Each row of numbers stands for one element and depends on some of the facts below. Use the named rows to name the rest.

There are 3 kinds of fact about the elements: ε, Ω, Λ.
klive | ε 895 | Λ 333
getrer | ε 102 | Λ 800
pilun | ε 102 | Λ 333
plivesi | ε 184 | Λ 800
drupak | ε 102 | Λ 800
bratramas | ε 102 | Λ 800
letosis | ε 102 | Λ 333
zeste | ε 357 | Λ 333
figul | ε 895 | Λ 800
tibri | ε 102 | Ω zeste, bufun | Λ 800
zufol | ε 74 | Λ 333
beflas | ε 102 | Λ 333
sigrel | ε 102 | Λ 800
gova | ε 416 | Λ 800
sebre | ε 102 | Λ 800
daplan | ε 184 | Λ 333
breklam | ε 184 | Λ 333
ganen | ε 184 | Ω somom, zegrer, peski, loti, beflas | Λ 333
plonek | ε 895 | Λ 800
metrul | ε 102 | Ω bratramas, skogridrin | Λ 800
taklam | ε 74 | Λ 800
fodran | ε 357 | Λ 800
mobim | ε 184 | Λ 800
trokam | ε 184 | Λ 333
klaplel | ε 416 | Ω plova, plukil, skeko, butra | Λ 333
figrur | ε 357 | Ω zeste, klodati, dostoklo, rodoklok, trekle, getrer | Λ 333
suplasten | ε 102 | Ω studatul, luzu, belar, pilun, kuras | Λ 800
plevu | ε 74 | Λ 800
tarim | ε 102 | Ω kaploskar, plukil | Λ 800
skopes | ε 357 | Λ 333
brapon | ε 102 | Λ 800
deskol | ε 184 | Λ 800
drobra | ε 895 | Ω druzu, plisen, drise, luzu, fodran, bratramas, plova, bridel | Λ 333
neflu | ε 102 | Λ 333
mafli | ε 102 | Λ 800
ruplak | ε 184 | Ω tipun, rasem, butra | Λ 800
skogridrin | ε 74 | Λ 800
gritun | ε 102 | Ω domenos, gova, klodati, tipun, sebre, zegrer, neflu | Λ 800
klilizon | ε 416 | Λ 333
flezetru | ε 416 | Ω satropli, kagrin, gidom, flaker, mobim | Λ 800
bruplezu | ε 184 | Λ 800
fusagras | ε 184 | Λ 333
pubu | ε 102 | Λ 800
tibar | ε 74 | Ω pidreve, domenos, trokam, drupak, popu, vistos, loti, drimom | Λ 800
flosos | ε 102 | Ω vistos, staskivok, plibra | Λ 333
peski | ε 416 | Λ 800
vistos | ε 74 | Λ 800
tabik | ε 102 | Λ 800
bufun | ε 184 | Λ 333
sutrek | ε 102 | Λ 800
rison | ε 895 | Λ 333
pokligra | ε 102 | Λ 800
drubitik | ε 102 | Λ 800
pidreve | ε 102 | Λ 800
plova | ε 74 | Λ 800
grasu | ε 102 | Ω zufol | Λ 333
kuras | ε 102 | Λ 333
vonade | ε 184 | Ω plevu, trokam, deskol, belar | Λ 800
skaskek | ε 102 | Ω losti, deskol, lelil, skopes, kedal, plomal | Λ 333
plefam | ε 416 | Ω fusagras, faluk, keba, plukil, beflas | Λ 800
domenos | ε 184 | Λ 800
dasku | ε 357 | Λ 800
somom | ε 184 | Λ 800
druzu | ε 416 | Λ 800
belar | ε 74 | Λ 333
kagrin | ε 102 | Λ 333
bavi | ε 416 | Ω pokligra, pilun, bridel | Λ 333
kebru | ε 102 | Ω pubu, taklam, sigrel | Λ 333
grirefur | ε 184 | Λ 333
vobul | ε 184 | Λ 800
klostugi | ε 416 | Ω vistos | Λ 800
rasem | ε 184 | Λ 800
bridel | ε 895 | Λ 800
skedrus | ε 102 | Ω studatul, lizis, flaker, grapon | Λ 333
mifu | ε 416 | Λ 800
flugon | ε 357 | Ω plisen, fefe, pilun, sutrek, drimom | Λ 333
mukalil | ε 102 | Ω bruplezu, fluniskal | Λ 800
skemin | ε 357 | Λ 800
plukil | ε 102 | Λ 800
kedal | ε 184 | Λ 800
butra | ε 184 | Λ 800
fivirom | ε 357 | Λ 800
kikles | ε 184 | Ω losti, figul, drubitik, sutrek | Λ 800
flaker | ε 184 | Λ 800
trimitror | ε 102 | Ω stufli, neflu | Λ 800
lizis | ε 102 | Λ 333
luzu | ε 102 | Λ 800
dostoklo | ε 102 | Λ 800
dotenur | ε 895 | Λ 800
botum | ε 184 | Λ 333
flipas | ε 184 | Λ 800
bubal | ε 102 | Ω lizis, neflu, klive | Λ 800
fluniskal | ε 102 | Λ 800
zoger | ε 102 | Ω letosis, satropli, skopes, masin, klekar, plibra, grapon | Λ 333
brebutri | ε 102 | Ω plivesi, rasem | Λ 800
fastu | ε 102 | Ω pidreve, fluniskal, lelil, beflas, plonek | Λ 333
zigu | ε 357 | Λ 800
kabrodak | ε 357 | Ω breklam, vaplo, flinus | Λ 800
kaploskar | ε 74 | Λ 800
brolak | ε 416 | Ω trokam, kedal, botum, mobim, butra | Λ 333
satropli | ε 357 | Λ 333
nebrek | ε 102 | Ω klilizon, plova | Λ 800
trosku | ε 895 | Ω pokligra, grifludur, fivirom, plomal | Λ 800
zomidror | ε 102 | Ω sigrel, mafli | Λ 333
segin | ε 102 | Λ 333
popu | ε 895 | Λ 333
flugas | ε 102 | Λ 800
masin | ε 74 | Λ 800
skeko | ε 102 | Λ 800
stufli | ε 102 | Λ 800
losti | ε 74 | Λ 800
steruk | ε 357 | Ω pubu, kuras, flugas | Λ 800
fliskol | ε 102 | Ω zufol, getrer | Λ 800
fotor | ε 102 | Ω kedal, grapon | Λ 333
fori | ε 184 | Ω drise, skemin, trekle, loti, plibra, mobim | Λ 800
faluk | ε 102 | Λ 800
lelil | ε 102 | Λ 800
loti | ε 184 | Λ 800
pladriden | ε 102 | Ω skemin | Λ 800
vaplo | ε 184 | Λ 333
pogril | ε 416 | Ω stufli, tabik, drupak, pokligra, mafli, plivesi | Λ 800
plisen | ε 416 | Λ 800
gadre | ε 102 | Λ 800
studatul | ε 184 | Λ 800
klotros | ε 102 | Ω bruplezu, fluniskal, fodran, sebre, klekar | Λ 800
rodoklok | ε 102 | Λ 800
ziklekun | ε 102 | Λ 800
guke | ε 184 | Ω zigu, plevu, lizis, bruplezu, drupak, grirefur | Λ 800
grapon | ε 102 | Λ 333
klekar | ε 102 | Λ 800
gisuk | ε 102 | Ω fefe, neflu | Λ 800
drimom | ε 74 | Λ 333
plomal | ε 184 | Λ 333
vezu | ε 102 | Ω kedal, pari, bridel | Λ 333
zedur | ε 895 | Ω stufli, brapon, kaploskar, dasku, dronobin | Λ 333
klodati | ε 102 | Λ 800
trekle | ε 102 | Λ 800
drise | ε 102 | Λ 800
tipun | ε 102 | Λ 800
dronobin | ε 895 | Λ 333
keba | ε 74 | Λ 800
bafan | ε 184 | Ω dostoklo, lelil, getrer | Λ 800
skifli | ε 357 | Ω popu, lelil, klive | Λ 333
plibra | ε 895 | Λ 333
pari | ε 102 | Λ 800
fefe | ε 74 | Λ 800
flinus | ε 416 | Λ 800
zegrer | ε 102 | Λ 800
staskivok | ε 895 | Λ 333
klutastam | ε 357 | Ω letosis, tabik, vobul, ziklekun, daplan | Λ 800
gidom | ε 895 | Λ 800
grifludur | ε 102 | Λ 800

Named rows:
fivirom: [ -9   4  24 -18 -23  14   1  -7  16  -7  10  -6   6  -2  -9  15  18   8
  -5   3 -12 -20   2  11 -26  -7 -17  18  10  -1 -11   0 -31]
losti: [ -7   7  15   9  18  18 -30 -26  -5  27  21 -12 -24  17   5  -7  -6  -6
   6  -7 -19 -39  -6 -14  -6 -28  16 -16  14  -9  18  17  13]
skeko: [-18 -17  21  35  14  11 -14  25  18  33 -14  -2 -19  -9   2 -21  10  -4
   3   0  -7   4   1  11  16  -5   2  19  15   9   8  14  -6]
zegrer: [ -4   6  20  27  19  11 -24  -3  -4  37  -9 -18 -13   3   3  -3  23  -6
 -15  31 -14  13   5 -10  -6  -8   4   5  26  -5   0   5  -1]
fluniskal: [ -4  18  18  29   8   8 -28  -9  -5  32  -7  -9 -13   1   9  -8  10   2
  -8  24 -21   9   1 -12  -4 -18  -7  12  24  -4   5   4  -4]
rodoklok: [  8  16  28  27  10  21 -13 -20  -8  31 -28 -28  -9 -21 -12  16   6  -9
 -23  11 -20   7 -12 -29 -19 -13   1  -9  21  -3 -12  30   0]
bruplezu: [-18  42  25 -10 -19  25 -13 -10  10  -2  15  -6  50  31 -14 -31  42  20
 -19  33  18 -14 -11  19 -39  -9 -44   2  -9   3   2   2 -47]
drobra: [ 20 -43  19 -24  28  35   5  15  14   1  11 -55   9   9  22 -63 -19   4
  41 -11  -7 -28 -59   7  15  -1  61  -1 -65  38  10   8   8]
grapon: [  5   9 -22  11   1  -8 -44 -19 -18   6  -9  10 -26   8  15   0 -26  13
  -9  11 -48  -9   2  -3   2 -13 -14  11 -15   3   6   6 -32]
tarim: [-16 -41  35  16  30  23   3  34  42  16 -24 -28 -26   1   5 -26  24 -13
   6  -2   3  25 -12  12   6  17  31  31   3  16 -21  -9  -7]
skopes: [  7   5  -1 -11 -23  -1 -25 -11  -9  -6   8   0   6   3 -11  16  -3  27
 -18  23 -37 -12   1   6 -14  -3 -25  16 -25   6   4  10 -58]
ziklekun: [ -2   2 -12  21  15  18 -33 -29  18  -8 -22  12 -40  17  -8   6  -1 -10
  -1  -2 -23   3  -4  14  -8 -14   2  13   2 -10 -21  -6 -22]
suplasten: [  6 -32  61 -14  -2  20  12 -20  33  -2  13 -31 -41 -22  21 -11 -15   3
  22 -16 -34 -18 -40  22  -4  -8  28  28 -17  -1  -3   0   2]
flezetru: [  7 -39  13  -3  22 -22  19  -9  15  -2  -4  24 -37 -32 -47  65 -31  -8
  26  23 -61 -26 -47  12  57 -12 102  27   5   5 -29   7   7]
plevu: [-11   8   7   7  22  16 -40 -27  -5  24  17  -6 -28  32   9  -5   2  -3
   3  -1 -22 -31  -8  -3  -6 -22  19 -10  19  -5  10   2   7]
staskivok: [ 14  11 -31  11  31  29 -47 -17 -18  16  -6 -15  21  28  -1 -30 -14   3
  11  13 -14 -23 -24 -14  -1 -14  31 -28 -31  18   1  15  -9]
fusagras: [-19   0  10  -2   5  19  -5  36  14   6 -10 -24  62  12 -22 -57  35  32
 -27  18  34   5   0  -1 -22  26 -42   8 -36  33  -8   5 -56]

Name these rows:
No name comes twice in this set of rows, the named rows included.
[-15 -23   8  20  24  19 -15   5  26  10 -27  -3 -28  13  12  -5  28 -18
  -9  -4   3   6  13   2 -10  -1  -4  17  31  -2 -14 -14  -9]	brapon
[ 12  18  72 -14   1  50  20 -20  18  -4  -6 -66  45  -1 -42 -14  22  27
 -25  21  21 -12 -55  -9 -49   7  12   1 -36   4 -26  21 -41]	bafan
[  6 -39  49 -31 -19  28  23  -4  42 -23   7 -32 -13 -16 -13  21  21   8
   6 -35 -15 -29 -27  23 -28  -1   4  28  -9   9 -17  -1 -23]	steruk
[  1  27 -18  18  23  44 -41 -20  -1  -3 -11  -2  12  31 -20 -28  -9  -6
  29  -3 -11 -23 -35  11  16 -26  29 -25 -19   7   5  20  -5]	gidom
[ 25 -28  21  -4  19  13 -19 -18  20 -12 -19 -23 -48  -6   7  -1 -28  18
   9  22 -53  10 -50  10   6  13  50  29 -60   8 -26  -1 -30]	zoger
[ 32 -31  46 -19   1  13  29   0   9   9 -11 -60   5 -28 -23  33   5  31
 -30  27 -24   5 -38 -30 -29  21  35  15 -41  23 -31  24 -41]	figrur
[ -8  31   5 -19 -11  18 -21  -8  -4  -1  18 -20  55  24  -8 -35  17  36
 -24  33  12 -15  -6   8 -26   4 -44   6 -37  15   0   0 -51]	trokam
[ 12   2 -10  14  37  17 -30 -17 -19  31 -16 -33  -5   9  -2   4  -8   7
 -34 -16 -15 -31  -3 -57 -19 -10  10 -33  -5  17   1  36   6]	zufol
[ -3 -32   9   0  21 -19   9 -12   4  19   1  21 -17 -32 -24  68  -6 -14
  12  38 -49 -22 -20  -6  44 -13  87  23  29   7 -29   1  25]	klostugi
[-24 -11  14  30  23  16 -39  19  -7  42   5  -4 -13  18   6 -40   3  -8
   1 -22 -11 -24   3  -1  27 -19   4  -7  22  13  41  27  10]	plova
[  1  -3 -13   1  15   0 -30 -10 -13  26  -2 -12  -9   4  40  -1   7   4
 -21  22 -16   1  25 -33 -22  -7 -15   7  14  11  -6 -11  -4]	neflu
[  2  -9  52 -19   9  25  11  15  20 -10   1 -59  42  17 -16 -40  26  37
 -16  44  20   6 -43  -4 -28  37  10  20 -70  22 -30  -1 -59]	ganen
[ 20 -17 -31  -6  34  38 -16   0   6  -4 -27 -33  21  15  -4 -24  -6  -5
   1 -30   7 -30 -24 -22  -7  -7  24 -29 -37  33  -9  22   0]	rison
[ 16 -33  37   3  22  12   1  -1  13  25  -5 -51 -26 -14  27  -8  -9  13
 -10  32 -26  14 -30 -21  -7  19  46  24 -38  13 -21  -5 -12]	fastu
[ 15   1   6  -3 -14  15  -1  -1 -11  17  -7 -28  26 -23 -23  33   8  26
 -46  17 -16  -7   6 -39 -27   4 -18  -7  -3  19  -1  34 -39]	zeste

The same elements again, as new rows of numbers:
Named rows:
stufli: [ 47   6  49  16  24 -25 -36  18 -15  15  24  31 -24 -15]
tibar: [ 41  53  33  -9  44  -3 -51  19 -72  45   9   2   2 -59]
pidreve: [ 46  21  27  -1  28 -20 -41  21 -20  10  27  24 -12  -7]
flaker: [ 13  15  28  -9  50   5 -35  10 -12  54  11  16 -23 -15]
segin: [ 56   8  41 -20  21 -23 -36  22 -18   6  26  39   2 -13]
flugon: [ 52  22  39 -16  29 -19 -23  18 -51  25  41  23 -37 -38]
brolak: [ 32  32  40 -44  49 -27  -5  16 -42   9   3  23 -10 -20]
skopes: [ 48  18  29 -32  53 -31 -26   7 -25  24  49  29 -10 -21]
breklam: [ 34   9  38 -24  35   6 -30  16 -10  54  11  23  -8 -13]
faluk: [ 43  19  35   2  24 -21 -42  22 -16  11  32  23 -12 -10]
metrul: [ 37  32  30   3   4 -12 -42  32 -47   7  25  17 -34 -26]
figul: [ 19  11  36  13  18 -11 -23  12 -35  35  37  23 -36   5]
figrur: [ 59  33  17 -42   9 -34 -22  31 -50  30  32  17 -35 -43]
kagrin: [ 52   8  39 -18  22 -21 -37  20 -18   4  28  40   0 -12]
gritun: [ 51  18  37   9   7 -15 -36  31 -51   9   9  25 -45 -32]
keba: [ 33  37  44  -7  59 -22 -50   8 -31  51  22  10  23 -47]
pladriden: [ 38  34  27   1   4  -9 -41  33 -50   8  24  16 -33 -24]

Name these rows:
No name comes twice in this set of rows, the named rows included.
[ 58  26  18 -38  28 -27 -24  23 -61  22  27  26 -38 -40]	skifli
[  9  30  22 -10  28  17 -35  22 -44  51   7   7 -43 -28]	vonade
[ 11  21  33  13  -1  -2 -25  20 -64  30  30  18 -60 -15]	trosku
[ 32  13  40   5  26 -22 -40  19 -14  10  34  26 -17 -14]	pokligra
[ 10  21  26  -9  46   8 -38  11 -11  55  18  10 -20 -12]	mobim
[ 27  27  34   3  10 -11 -42  27 -47   3  24  22 -37 -28]	suplasten
[ 58  19  52 -32  56 -37   1  12  -7  24  11  23  12  -5]	klilizon
[ 41  13  34 -27  16 -14 -37  25 -55  -9  10  43 -27 -32]	skedrus
[ 41  25  12 -26   3 -42 -38  30 -15  15  20  25 -17 -21]	getrer
[ 34  23  52  -2  65 -25 -46   3 -32  50  11  20  13 -54]	fefe
[ 41   4  38 -11  13 -12 -19  14 -40  31  30  36 -24   4]	popu
[ 45  47  39  -4  63  -8 -54  10 -41  50  24   3  28 -37]	vistos
[ 48   5  38   6  17 -17 -35  26 -56   5  -3  38 -54 -35]	bubal
[ 50   6  46  14  10 -19 -31  25 -51   9   4  34 -56 -37]	gisuk
[ 41   8  52   7 -16   0 -16  24 -64  31  25  28 -49 -14]	zedur

